[182 125 129 129  59 137 124 156] : K_404
[182  59 137 125 129 129 124 156] : K_892
[147  88 121 186 127 130 144 145] : K_717
[114 176 130 129 124 125 156 129] : K_209
find: [ 59 137 124 156]
K_404
find: [129  59 137 124 156]
K_404
then: [182  59 137 125 129 129]
[124]
find: [144 145]
K_717
find: [121 186 127 130]
K_717
find: [137 125 129 129]
K_892

[162 112 147 115 112 112 139 130 129 140 104 169 143 132 133 137 118 134
 103 140 121 115 125 128 115 141 131 138 159 124 134 124 118 139 134 129
 128 125 155 134 163 155 175 132 136 136 131 134 133 128 141 112 126 152
 155] = K_244
[142 157 107 125 129 148 122 128 121 119 110 107 130 168 122 162 142 127
 130 148 109 116 121 136 135 131 153 112 123 134 138 125 105 141 139 127
 144 145 138 144 115 152 134 145 121 143 140 133 104 122 116 141 121 111
 106] = K_495
[146 115 112 133 153 133 113 135 122 132 119 127 153 127 122 138 125 135
 121 121 101 125 121 149 126 134 156 130 110 124 139 135 112 128 132 110
 138 143 126 142 101 155 129 166 148 149 144 134 128 118 139 122 121 109
 113] = K_663
[127 135 130 127 149 117 129 138 133 134 113 143 141 129 130 141 119 128
 117 121 115 121 117 143 117 127 151 125 130 122 139 128 118 128 131 122
 134 136 144 144 133 148 145 153 152 139 138 129 147 127 143 120 115 142
 137] = K_571
[134 146 125  99 127 134 111 136 125 144 119 127 146 133 141 142 109 145
 113 140 121  84 105 155 125 156 175 145  93 147 143 152 109 110 134 111
 132 152 141 133 121 201 169 175 144 160 149 152 116 123 129 120 133 104
 131] = K_756
[136 127 136 134 100 121 122 133 127 150 154 123 127 105 129 119  90 133
 121 180 118  97 119 155 128 147 155 147 124 162 130 138 130 132  90 148
 109 122 131 114 135 155 164 122 130 115 140 135 116 111 133 142 122  92
 143] = K_478
[136 127 136 134 100 121 122 133 127 150 154 123 127 105 129 119  90 133
 121 180 118  97 119 155 128 147 155 147 124 162 130 138 130 114  90 148
 109 122 131 114 135 155 164 122 130 115 140 135 116 111 133 142 122  92
 143] = K_668
[113 122 156 120 155 106 129 122 158 153 116 166 137  75 144 122 116 128
 118 114 111 148 130 152  96 132 127 137 120 126 131 134 129 127 115 151
 133 127 156 136 133 148 136 126 162 125 150 134 169 145 123 123 125 155
 167] = K_860
then: [147 115 112]
[112]
then: [130 152  96 132 127 137 120 126 131 134]
[129]
find: [162 112 147 115 112 112 139 130 129 140 104 169 143 132 133 137 118 134
 103 140 121 115 125 128 115 141 131 138 159 124 134 124 118 139 134 129
 128 125 155 134 163 155 175 132 136 136 131 134 133 128 141 112 126 152
 155]
K_244

[131  90 135 100 131 114 156 108  94 130 110 153 104 132 114 143 102 151
 124 128 128] -> K_176
[130  93 134 100 131 116 154 109  95 128 110 150 104 131 115 143 104 149
 124 127 127] -> K_909
[121 145 166 200 133  97  90 156 152 100  89 147 128 127 174  97 142  69
 166 153 175] -> K_115
[136 153 152 150 128 135 105 141 146 135 139 139 150 143 149 127 150 127
 142 147 152] -> K_583
[135 105 141 146 135 139 137 150 143 149 127 107 149 117 121 114 118 106
 120 116 110] -> K_169
find: [104 131 115]
K_909
find: [139 137 150 143 149]
K_169
then: [156 108  94 130]
[110]
then: [135 105 141 146 135 139 139 150 143 149 127]
[150]
find: [ 94 130 110 153 104 132 114 143 102 151 124]
K_176

[138 111  98 172 126 143 166 108 101 133 108 151 121 140 130 100 113 123
 150 142 143 119 110 154 105 163 126 150  81] = K_762
[125 148 109 157 112 119 131  94  71 145 188 155 113 120 137 127 141 107
 152 111 116 108 104 137 180 117 153 151 157] = K_327
[120 130 133 101 129 123  90 124 141 146 126 122 132 148  90 125 139 119
 149 113 122 149  79 108 105 163 126 150  81] = K_274
[138 111  98 172 126 143 166 108 101 133 108 151 121 140 130 100 113 123
 150 142 143 119 110 154 153 124 190 143 118] = K_352
[120 130 133 101 129 123  90 103 141 146  97 122 127 120 141 137 113 119
 149 113 125 149  79 108 105 163 126 150  81] = K_48
then: [113 122 149  79 108 105 163 126 150]
[81]
find: [113 120 137 127 141]
K_327

[143  98 109 149 139 110]  K_73
[143  88 103 149 170 112]  K_638
[138  92 103 141  94  99]  K_329
[128 145 145 127 168 160]  K_465
[136 139 145 138 197 168]  K_925
[124 127 122 120  94 112]  K_584
[115 161 154 108 136 159]  K_804
[143  88 103 136 197 169]  K_113
[112 157 141 104  94 127]  K_988
[128 145 131 133 149 137]  K_737
[124 161 156 121 182 169]  K_365
find: [143  88 103 149 170 112]
K_638
then: [131 133 149]
[137]
find: [139 110]
K_73
find: [128 145 145 127 168 160]
K_465

[147 152 138 130 117 159  78  88 120 159 125 165  70 159] : K_559
[117 112 138 112 144  99 107 127 147 135 160  91 124 135] : K_106
[133 119 152 115 111 101 133 120 151 130 126  87 143 130] : K_464
[ 81 158 156 133 159 124 166 168 145 101 164 116 158 101] : K_259
[ 85 136 153 123 146 144 117 151 137 122 154 126 129 122] : K_387
[126 120 155 116 128  86 145 138 162 119 140  78 148 119] : K_796
[125 119 138 115 137 114  98 113 140 137 151 103 112 137] : K_547
[152 151 135 130 112 161  72  82 119 162 120 162  67 162] : K_340
[146  96 114 105  98 135 124 129 129 126  88 141 135 126] : K_905
[130 107 118 110 113 132 149 155 161  86 129 112 150  86] : K_149
[140 118 146 115 100 114 123 106 140 137 114  98 136 137] : K_456
[147 152 138 130 117 159  78  88 120 132 146  98 111 132] : K_492
find: [159  78  88 120 159 125 165  70]
K_559
then: [153 123 146]
[144]

[126 185 135 142 136 128 138 125] = K_47
[127 124 134 129 135 131 130 149] = K_744
[137 125 125 125 185 128 124 141] = K_537
[126 130 127 126 142 124 127 125] = K_167
[124 152 150 125 125 130 152 131] = K_445
[126 130 127 126 142 167 127 125] = K_715
[171 126 126 194 174 124 125 125] = K_386
[127 124 124 129 135 131 130 149] = K_981
[126 126 126 124 161 127 125 124] = K_79
[149 147 144 165 131 132 159 126] = K_540
[124 126 127 124 167 139 128 125] = K_517
[129 167 166 167 142 126 187 129] = K_733
find: [126 142 167]
K_715
then: [126 187]
[129]
find: [124 152]
K_445
then: [126 127 124]
[167]
find: [124 129]
K_981

[103  64 153  95 119 115 148 144 168 142  89 163 168 141 118 197 111]  K_121
[ 88  57 150  92 123 121 165 151 159 153  95 174 158 151 112 203 128]  K_785
[138 114 117 141 113 149 133 139 117 160  61 138 168 108  79 160  93]  K_512
[128 118 101 123  98 158 132 143 125 164  86 145 173  97  81 173 100]  K_28
[135 116 117 141 110 149 131 138 114 156  67 138 167 108  78 172  96]  K_605
[133 111  99 132  90 157 131 143 126 161  84 150 168 103  78 175  94]  K_109
[102  57 146  93 116 113 144 146 165 143  86 162 165 140 115 197 110]  K_538
[ 87  59 150  88 132 120 171 141 159 153  91 172 159 151 116 199 130]  K_978
[128 118 152 123  98 158 132 137 121 164  86 145 170  97  81 173 100]  K_181
[116 113 144 146 164 143  86 162 165 140 115 197 168 141 110 197 111]  K_217
[128 118 101 123  98 158 132 143 121 164  86 145 170  97  81 173 100]  K_405
[132 110 102 126  93 159 130 140 127 165  87 146 168 102  75 172 100]  K_995
then: [121 165 151 159 153  95]
[174]
then: [114 156  67]
[138]
then: [116 113 144 146 165 143  86 162 165 140 115 197]
[110]
then: [149 131 138 114 156]
[67]

[155 146  70 120  70  70 112  62 138 197 146  79 163 171  95 121 147 130
 129 103 188  95 137 129 172 146  95  87 163 129] : K_563
[190 122 101  77  71 101  77 139 175 166 167 154  91 144 131 191 190 183
  92  85 151 131  99 137 174 167 131 169 167 115] : K_700
[116 122 102  79  73 102  79 139 174 165 166 153  92 144 131 189 188 181
  93  86 151 131 100 137 173 166 131 168 166 115] : K_618
[116 122 179 141 179 179 147 185 128  84 122 173 109 103 160 141 122 135
 134 154  90 160 128 135 103 122 160 166 109 135] : K_542
[114 121 185 142 185 185 149 192 128  79 121 178 107 100 164 143 121 135
 135 156  86 164 128 135 100 121 164 171 107 135] : K_952
find: [116 122 179 141 179 179 147 185 128  84 122 173 109 103 160 141 122 135
 134 154  90 160 128 135 103 122 160 166 109 135]
K_542
find: [171  95 121]
K_563
find: [166 131 168 166]
K_618

[111  83 118 154 145 155 127 185] : K_845
[ 83 141 122 118 111 104 133 117] : K_487
[ 81 165 102  80 153  82 115 172] : K_590
[ 83 111 118 141 122 124 144 121] : K_10
then: [ 83 141 122 118 111]
[104]
then: [ 83 111 118]
[141]
then: [ 82 115]
[172]
find: [ 83 111 118 141]
K_10
then: [ 81 165 102  80 153]
[82]

[109 118 145 139 154 152 127  78 137  60  74 107 137 128 135 159 198 139
 163 105 124  90 106 129 120 100 168 100 130 143 136  93 121 116 189 113
 145 125 148 126 128 144 120 158 153 162]  K_373
[ 97 176 161 150  93  70 108 133 147 104 113  72 116 111  98 164 110 128
 158 110 110 130 164 135  96 105 115 128 125  99 116 111 149 101 138 155
 165 135 117  92 124 118  95  99 118  97]  K_255
[112 158 170 145  93  82 121 145 127 103  93  65 114 112  95 177 136 131
 175  91 150 176 164 117 116  99 126 137 121  95 119 120 163  86 143 159
 170 134 137  95 124 122  98 117 115 128]  K_695
[146 107  89 104 126 165 117 123 118 168 191 157 173 135 147  71 105 120
  83 157 110 130 143 143 161 156 121 127 105 155 134 154 103 174  81 127
  80 135  93 133 141  96 149 135 128 117]  K_337
[128 134  92 115 119 137 108 124 136 171 197 152 159 128 137  75  77 121
  79 165 101 154 143 153 133 155 105 126 114 147 127 147 104 172  80 128
  90 133  84 128 138  98 141 110 125  88]  K_257
[ 91 184 144 148  97  70 100 124 160 119 139  90 122 112 104 142  85 126
 134 132 111 204 159 151  85 117 104 123 128 108 114 112 133 122 125 147
 150 134  98  97 125 113 101  87 121  73]  K_368
[148  76 122 106 142 188 130  92 105  94 110 123 178 138 151 121 199 126
 143 107 129  87 136 124 179 122 168 112  99 154 141 126 112 141 144 124
 105 133 135 128 138 116 132 183 145 183]  K_261
[130  93 136 122 148 173 129  81 120  70  85 111 161 134 145 144 207 132
 158 100 126  86 123 125 154 108 172 104 113 149 139 107 116 127 170 119
 126 128 144 125 134 129 123 176 151 179]  K_295
[157  84  95  97 132 185 124 117 104 151 171 152 183 139 152  78 139 120
  98 140 119 108 143 134 182 150 139 124  97 160 139 153 104 168  93 127
  79 136 107 134 143  97 149 159 131 148]  K_999
[109 160 105 129 112 108 101 123 152 160 188 137 144 122 125  91  64 123
  88 164  97 178 146 159 106 145  97 124 123 135 121 134 109 160  90 132
 108 132  82 118 133 103 129  92 124  68]  K_223
[ 95 179 124 142 103  84  99 121 161 141 167 113 131 115 115 116  68 124
 108 152 100 197 152 159  89 131  97 122 128 121 116 121 120 143 107 137
 130 133  87 107 129 108 114  84 123  63]  K_906
[159  73 107  98 137 193 128 105 100 123 141 139 185 141 154  97 175 122
 120 121 126  94 142 126 190 137 156 119  95 158 141 142 108 156 116 127
  88 135 121 131 142 105 141 176 138 172]  K_871
find: [146 107  89 104 126 165 117 123 118 168 191 157 173 135 147  71 105 120
  83 157 110 130 143 143 161 156 121 127 105 155 134 154 103 174  81 127
  80 135  93 133 141  96 149 135 128 117]
K_337
then: [117  92 124 118  95]
[99]
then: [183 139 152  78 139 120  98 140 119 108 143 134]
[182]

[ 96 168 122 119 159 118 118  71  82 135 137 137 135  71 118 101 136 152
 137 179 136 182] = K_200
[156  80 134 134 100 135 135 182 180 123 122 121 123 183 135 150 122 109
 119  75 122  75] = K_659
[100 136 143 109 115 106 108 148 146 146 146 134 145 149 105 137 144 123
 117 113 147 112] = K_20
[100 135 135 182 179 123 171 118 119  93  88 116  91 118 178 123  91 132
 139 135  87 135] = K_399
find: [100 136 143 109 115 106 108 148 146 146 146 134 145 149 105 137 144 123
 117 113 147 112]
K_20
then: [122 119 159 118 118  71  82 135 137 137 135]
[71]
then: [100 135 135 182 180 123]
[122]
find: [156  80 134 134 100 135 135 182 180 123 122 121 123 183 135 150 122 109
 119  75 122  75]
K_659
find: [118 118  71  82 135 137 137 135  71 118 101]
K_200

